Here is a tiny trained network, its code and every weight. The questions are about switching its units off for an input and a target symbol, where a switched-off unit gives its printed mean instead of its output.

import numpy as np


def w(rows, s, z=0):
    codes = np.array(rows[::2]) - 128.0
    scale = np.full(codes.shape[1], s)
    scale[-1] = z or s
    return codes * scale


def softmax(a):
    e = np.exp(a - a.max(-1, keepdims=True))
    return e / e.sum(-1, keepdims=True)


def log_softmax(a):
    a = a - a.max(-1, keepdims=True)
    return a - np.log(np.exp(a).sum(-1, keepdims=True))


def net(x, mask):
    ids = ['βγθμξτ'.index(c) for c in x.split()]
    T = len(ids)
    res = E[ids] + P[:T]
    u = 0
    for l in range(3):
        r = res
        for j in range(2):
            rows = slice(4 * j, 4 * j + 4)
            q, k, v = (r @ M[l][rows].T for M in (Q, K, V))
            z = softmax(np.where(np.tri(T) > 0, q @ k.T / 4**0.5, -1e9)) @ v
            o = O[l][rows]
            res = res + np.where(mask[u + j], z, o[:, -1]) @ o[:, :-1]
        u += 2
    return log_softmax(res[-1] @ U[:, :-1].T + U[:, -1])


Q, K, V, O = {}, {}, {}, {}
E = w([
[66,174,196],'β',
[204,115,109],'γ',
[152,82,177],'θ',
[254,149,41],'μ',
[180,186,80],'ξ',
[89,202,153],'τ',
],0.0059)
P = w([
[176,225,170],'0',
[37,165,47],'1',
[149,191,54],'2',
[203,119,222],'3',
[57,115,39],'4',
[118,137,182],'5',
[193,143,176],'6',
[72,117,2],'7',
],0.0064)
Q[0] = w([
[100,25,55],'L0H0',
[120,204,118],'L0H0',
[127,77,127],'L0H0',
[70,79,154],'L0H0',
[187,150,101],'L0H1',
[204,153,252],'L0H1',
[156,72,195],'L0H1',
[157,162,159],'L0H1',
],0.012)
K[0] = w([
[60,97,1],'L0H0',
[179,175,132],'L0H0',
[96,96,110],'L0H0',
[138,38,50],'L0H0',
[208,68,86],'L0H1',
[255,25,236],'L0H1',
[132,31,156],'L0H1',
[193,111,165],'L0H1',
],0.0093)
V[0] = w([
[101,136,79],'L0H0',
[242,102,138],'L0H0',
[163,73,182],'L0H0',
[124,220,192],'L0H0',
[75,9,90],'L0H1',
[188,116,187],'L0H1',
[97,203,92],'L0H1',
[206,112,203],'L0H1',
],0.011)
O[0] = w([
[134,51,137,120],'L0H0',
[156,195,35,184],'L0H0',
[72,221,104,99],'L0H0',
[215,199,166,204],'L0H0',
[15,124,168,2],'L0H1',
[129,216,121,149],'L0H1',
[189,34,113,174],'L0H1',
[132,254,119,155],'L0H1',
],0.01,0.0044)
Q[1] = w([
[237,200,162],'L1H0',
[131,74,176],'L1H0',
[215,3,81],'L1H0',
[168,137,62],'L1H0',
[34,182,83],'L1H1',
[81,134,12],'L1H1',
[29,77,74],'L1H1',
[180,76,64],'L1H1',
],0.0062)
K[1] = w([
[2,55,166],'L1H0',
[144,201,172],'L1H0',
[254,91,240],'L1H0',
[154,34,132],'L1H0',
[184,77,226],'L1H1',
[250,139,193],'L1H1',
[237,76,114],'L1H1',
[187,190,86],'L1H1',
],0.006)
V[1] = w([
[170,182,148],'L1H0',
[57,108,61],'L1H0',
[119,185,95],'L1H0',
[34,76,52],'L1H0',
[167,82,155],'L1H1',
[116,86,59],'L1H1',
[71,191,84],'L1H1',
[127,242,254],'L1H1',
],0.0092)
O[1] = w([
[149,131,47,197],'L1H0',
[134,57,188,51],'L1H0',
[156,78,82,150],'L1H0',
[118,64,237,11],'L1H0',
[174,169,115,127],'L1H1',
[175,54,161,83],'L1H1',
[67,65,149,126],'L1H1',
[9,254,72,217],'L1H1',
],0.008,0.011)
Q[2] = w([
[88,182,45],'L2H0',
[117,206,221],'L2H0',
[90,198,122],'L2H0',
[89,107,75],'L2H0',
[121,112,133],'L2H1',
[181,178,144],'L2H1',
[14,182,133],'L2H1',
[145,169,255],'L2H1',
],0.012)
K[2] = w([
[202,62,82],'L2H0',
[2,105,122],'L2H0',
[109,78,91],'L2H0',
[171,135,98],'L2H0',
[147,137,100],'L2H1',
[111,68,241],'L2H1',
[61,254,119],'L2H1',
[241,126,210],'L2H1',
],0.01)
V[2] = w([
[132,48,16],'L2H0',
[98,254,151],'L2H0',
[68,31,145],'L2H0',
[128,70,177],'L2H0',
[102,97,88],'L2H1',
[225,146,204],'L2H1',
[201,154,125],'L2H1',
[156,5,117],'L2H1',
],0.007)
O[2] = w([
[2,167,179,201],'L2H0',
[193,80,153,203],'L2H0',
[32,119,76,13],'L2H0',
[130,134,74,16],'L2H0',
[100,154,174,129],'L2H1',
[230,87,53,89],'L2H1',
[187,75,114,173],'L2H1',
[170,200,185,4],'L2H1',
],0.0084,0.031)
U = w([
[167,249,48,213],'β',
[131,199,194,208],'γ',
[166,168,166,7],'θ',
[101,125,110,213],'μ',
[180,2,130,64],'ξ',
[177,89,40,34],'τ',
],0.0043,0.0018)

Each question gives the input, a string of symbols that net reads in full, and the target symbol t.
The units are the heads (4 rows each of Q, K, V and O). Each row of codes is followed by its name. A weight is (code - 128) times the scale printed after its matrix; where a second scale follows, it is the last column's (O and U).
mask holds one flag per head, layer by layer. A switched-off head (its flag False) gives its mean, the last column of its rows in O, instead of its output. The means were averaged over made-up inputs and are rounded, as every weight is.
A unit's drop is (log p(t) with every unit on - log p(t) with that unit switched off) / (log p(t) with every unit on - log p(t) with every unit switched off).
The circuit of an input: a set's keep is (log p(t) with only the set's units on - log p(t) with every unit switched off) / (log p(t) with every unit on - log p(t) with every unit switched off). Starting from all 6 units, units are removed one at a time, each time the one whose removal leaves the highest keep (on an exact tie, the one counted first), for as long as the keep stays at least 0.8.
circuit, biggest first: the units of the circuit, biggest drop first
most important unit: the unit with the biggest drop
heads that matter: for each layer, one digit per head in row order, 1 if its drop is at least 0.15 and else 0, layers parted by /
drop when u is switched off: that unit's drop, to one decimal
input γ τ τ γ θ γ γ θ, target ξ: circuit, biggest first : (L0H1, L0H0, L2H0)
input μ τ β γ θ β θ ξ, target γ: circuit, biggest first : (L2H1, L0H1, L1H0, L2H0)
input γ τ θ μ τ θ γ τ, target ξ: circuit, biggest first : (L0H1, L2H0)
input μ τ γ τ θ θ ξ μ, target γ: circuit, biggest first : (L2H1, L1H0, L0H1)
input β γ γ γ τ, target τ: most important unit : L1H1
input μ θ μ γ μ γ γ τ, target γ: heads that matter : 11 / 10 / 11
input ξ θ β, target ξ: circuit, biggest first : (L1H1, L0H1)
input γ θ ξ, target γ: circuit, biggest first : (L2H1, L0H1, L1H0)
input τ β β μ, target β: circuit, biggest first : (L0H1, L2H0)
input β ξ γ γ τ θ β ξ, target τ: heads that matter : 11 / 11 / 11
input γ τ γ β τ γ ξ μ, target ξ: circuit, biggest first : (L0H1, L0H0, L2H0)
input γ β μ, target γ: circuit, biggest first : (L0H1, L2H1, L1H0)
input γ θ ξ μ ξ, target ξ: circuit, biggest first : (L0H1, L0H0, L1H0, L2H0)
input θ γ μ γ μ β γ β, target μ: drop when L0H1 is switched off : 0.7
input γ γ τ τ ξ μ ξ ξ, target ξ: drop when L0H1 is switched off : 1.2
input θ μ γ θ ξ θ γ μ, target μ: drop when L1H1 is switched off : 1.9
input θ θ β μ θ, target μ: drop when L1H0 is switched off : 1.0
